Below are the code and all the weights of a small trained network. Each question names an input and a class and asks about switching units off, where a switched-off unit gives its printed mean instead of its output.

import numpy as np


def w(rows, s, z=0):
    codes = np.array(rows[::2]) - 128.0
    scale = np.full(codes.shape[1], s)
    scale[-1] = z or s
    return codes * scale


def f(y):
    return np.maximum(y, 0)


def log_softmax(a):
    a = a - a.max(-1, keepdims=True)
    return a - np.log(np.exp(a).sum(-1, keepdims=True))


def net(x, mask):
    res = np.array(x, float).reshape(1, 6) / 4 @ E
    y = f(res @ A[0][:, :-1].T + A[0][:, -1])
    res = res + np.where(mask, y, B[0][:, -1]) @ B[0][:, :-1]
    return log_softmax(res[-1] @ U[:, :-1].T + U[:, -1])


A, B = {}, {}
E = w([
[90,159,175,99,105,94,89,187,52,103],'x0',
[1,82,87,172,149,148,132,80,93,82],'x1',
[177,149,189,197,171,119,98,142,168,93],'x2',
[79,240,114,77,186,53,167,57,154,124],'x3',
[136,108,137,107,149,212,44,119,82,171],'x4',
[159,166,91,129,197,123,200,192,135,47],'x5',
],0.0078)
A[0] = w([
[126,147,95,99,139,121,165,139,106,110,58],'neuron 1',
[124,111,153,173,127,109,149,89,189,134,59],'neuron 2',
[151,221,111,65,135,76,213,148,130,136,168],'neuron 3',
[119,101,147,78,34,143,50,121,94,202,158],'neuron 4',
[79,154,149,72,192,181,2,170,6,108,158],'neuron 5',
[199,58,85,152,124,203,144,156,137,135,221],'neuron 6',
[211,178,199,109,149,110,78,138,167,162,101],'neuron 7',
[177,103,185,184,80,103,110,244,81,53,176],'neuron 8',
[220,96,137,165,128,185,110,173,161,138,92],'neuron 9',
[65,85,76,128,119,139,158,89,113,110,43],'neuron 10',
[140,111,144,121,102,151,61,122,120,182,90],'neuron 11',
[243,79,139,160,123,198,98,168,161,150,152],'neuron 12',
[150,218,111,60,144,67,204,153,126,130,206],'neuron 13',
[182,71,86,135,132,200,160,155,130,130,142],'neuron 14',
[147,172,114,104,138,72,208,132,160,131,99],'neuron 15',
[210,71,133,160,128,194,92,165,150,166,185],'neuron 16',
[38,111,153,152,148,149,53,66,114,121,236],'neuron 17',
[86,100,87,129,128,151,163,98,127,129,4],'neuron 18',
[176,198,125,59,122,89,173,151,126,143,119],'neuron 19',
[101,124,128,109,87,122,100,89,128,189,41],'neuron 20',
[192,163,197,120,147,122,90,130,167,148,63],'neuron 21',
[146,204,117,69,129,80,202,141,140,122,176],'neuron 22',
[208,177,218,101,154,116,90,141,172,168,108],'neuron 23',
[121,109,141,82,33,134,52,128,89,210,179],'neuron 24',
[139,128,117,173,162,120,172,151,159,66,9],'neuron 25',
[146,154,146,93,125,118,116,193,70,103,181],'neuron 26',
[118,108,146,80,26,139,48,127,85,214,177],'neuron 27',
[166,165,132,124,172,149,104,108,167,149,118],'neuron 28',
],0.0078,0.0024)
B[0] = w([
[109,106,138,115,128,140,159,120,145,128,153],'neuron 1',
[112,172,104,104,126,128,101,108,108,90,153],'neuron 2',
[90,127,150,130,182,191,148,85,250,75,215],'neuron 3',
[154,101,137,47,37,71,189,189,69,192,246],'neuron 4',
[82,250,2,139,194,178,84,49,129,4,249],'neuron 5',
[84,72,63,64,132,149,199,117,112,157,238],'neuron 6',
[193,139,127,189,145,94,63,162,121,167,200],'neuron 7',
[181,185,185,157,53,117,87,198,79,46,249],'neuron 8',
[87,210,96,59,113,95,126,84,101,123,218],'neuron 9',
[174,114,119,183,166,128,90,157,134,163,185],'neuron 10',
[119,136,110,81,84,104,136,149,93,141,196],'neuron 11',
[69,196,82,35,121,99,149,75,98,122,248],'neuron 12',
[95,126,153,133,163,192,152,88,242,68,221],'neuron 13',
[103,71,61,88,140,149,183,127,117,161,206],'neuron 14',
[96,155,136,109,164,128,133,73,194,113,190],'neuron 15',
[69,171,84,43,121,109,161,80,110,129,244],'neuron 16',
[138,175,34,154,162,117,63,102,95,113,232],'neuron 17',
[151,110,123,166,152,135,113,134,133,158,161],'neuron 18',
[131,154,147,174,179,153,98,116,207,90,186],'neuron 19',
[163,130,151,115,91,94,118,163,98,169,176],'neuron 20',
[179,136,128,167,129,96,85,146,119,168,180],'neuron 21',
[96,116,152,120,157,183,155,91,236,71,207],'neuron 22',
[199,138,130,200,148,100,64,158,121,174,204],'neuron 23',
[167,102,148,81,28,73,182,193,76,194,246],'neuron 24',
[136,113,149,91,69,108,142,159,81,135,174],'neuron 25',
[129,147,146,154,121,163,111,134,138,44,190],'neuron 26',
[160,90,147,54,28,66,184,198,65,204,255],'neuron 27',
[154,180,134,153,135,84,89,131,117,150,165],'neuron 28',
],0.0079,0.0084)
U = w([
[44,148,106,83,161,157,153,46,154,77,120],'0',
[147,128,113,77,49,91,133,170,20,184,160],'1',
[113,7,105,128,159,166,192,155,128,216,5],'2',
[147,113,206,114,112,94,159,123,178,213,32],'3',
[174,117,216,191,69,137,126,230,130,80,176],'4',
[164,155,117,254,188,133,44,107,139,120,191],'5',
],0.0094,0.003)

Each question gives the input, the list of numbers given to net, and the class t.
The units are the neurons (one row each of A and B). Each row of codes is followed by its name. A weight is (code - 128) times the scale printed after its matrix; where a second scale follows, it is the last column's (A, B and U).
mask holds one flag per neuron, in row order. A switched-off neuron (its flag False) gives its mean, the last column of its row in B, instead of its output. The means were averaged over made-up inputs and are rounded, as every weight is.
A unit's drop is (log p(t) with every unit on - log p(t) with that unit switched off) / (log p(t) with every unit on - log p(t) with every unit switched off).
The circuit of an input: a set's keep is (log p(t) with only the set's units on - log p(t) with every unit switched off) / (log p(t) with every unit on - log p(t) with every unit switched off). Starting from the 12 units with the biggest drops (on a tie, the unit counted first), units are removed one at a time, each time the one whose removal leaves the highest keep (on an exact tie, the one counted first), for as long as the keep stays at least 0.8.
units of the circuit, in order: the units of the circuit, biggest drop first
top k neurons: the k neurons with the biggest drops, biggest first
drop of u: that unit's drop, to one decimal
input [4,7,5,-5,-1,7], class 4: units of the circuit, in order	[neuron 8]
input [-7,-7,-7,5,-8,-8], class 3: units of the circuit, in order	[neuron 5; neuron 12; neuron 17]
input [1,-2,-4,-5,-3,4], class 0: units of the circuit, in order	[neuron 27; neuron 24]
input [-6,-7,7,-2,-6,-1], class 5: top 2 neurons	[neuron 23; neuron 7]
input [-5,-5,4,2,-5,-8], class 3: top 3 neurons	[neuron 5; neuron 17; neuron 8]
input [-8,7,-1,5,1,-8], class 1: units of the circuit, in order	[neuron 5; neuron 3]
input [-8,5,-2,-5,1,2], class 2: units of the circuit, in order	[neuron 5; neuron 8]
input [-4,7,-1,-8,2,3], class 0: top 3 neurons	[neuron 27; neuron 24; neuron 4]
input [1,3,1,7,5,-4], class 1: top 3 neurons	[neuron 3; neuron 13; neuron 22]
input [-3,-8,2,5,-2,7], class 5: top 2 neurons	[neuron 23; neuron 7]
input [7,-2,0,-1,-8,2], class 4: top 4 neurons	[neuron 8; neuron 5; neuron 12; neuron 16]
input [-3,2,-5,-6,-2,8], class 2: top 2 neurons	[neuron 5; neuron 14]
input [-8,7,3,0,-5,-2], class 5: drop of neuron 12	0.1
input [-7,1,8,7,-5,-6], class 5: drop of neuron 27	0.0
input [4,-3,-1,5,3,-2], class 5: drop of neuron 7	0.1
input [7,-4,-5,5,2,-1], class 0: top neuron	[neuron 5]
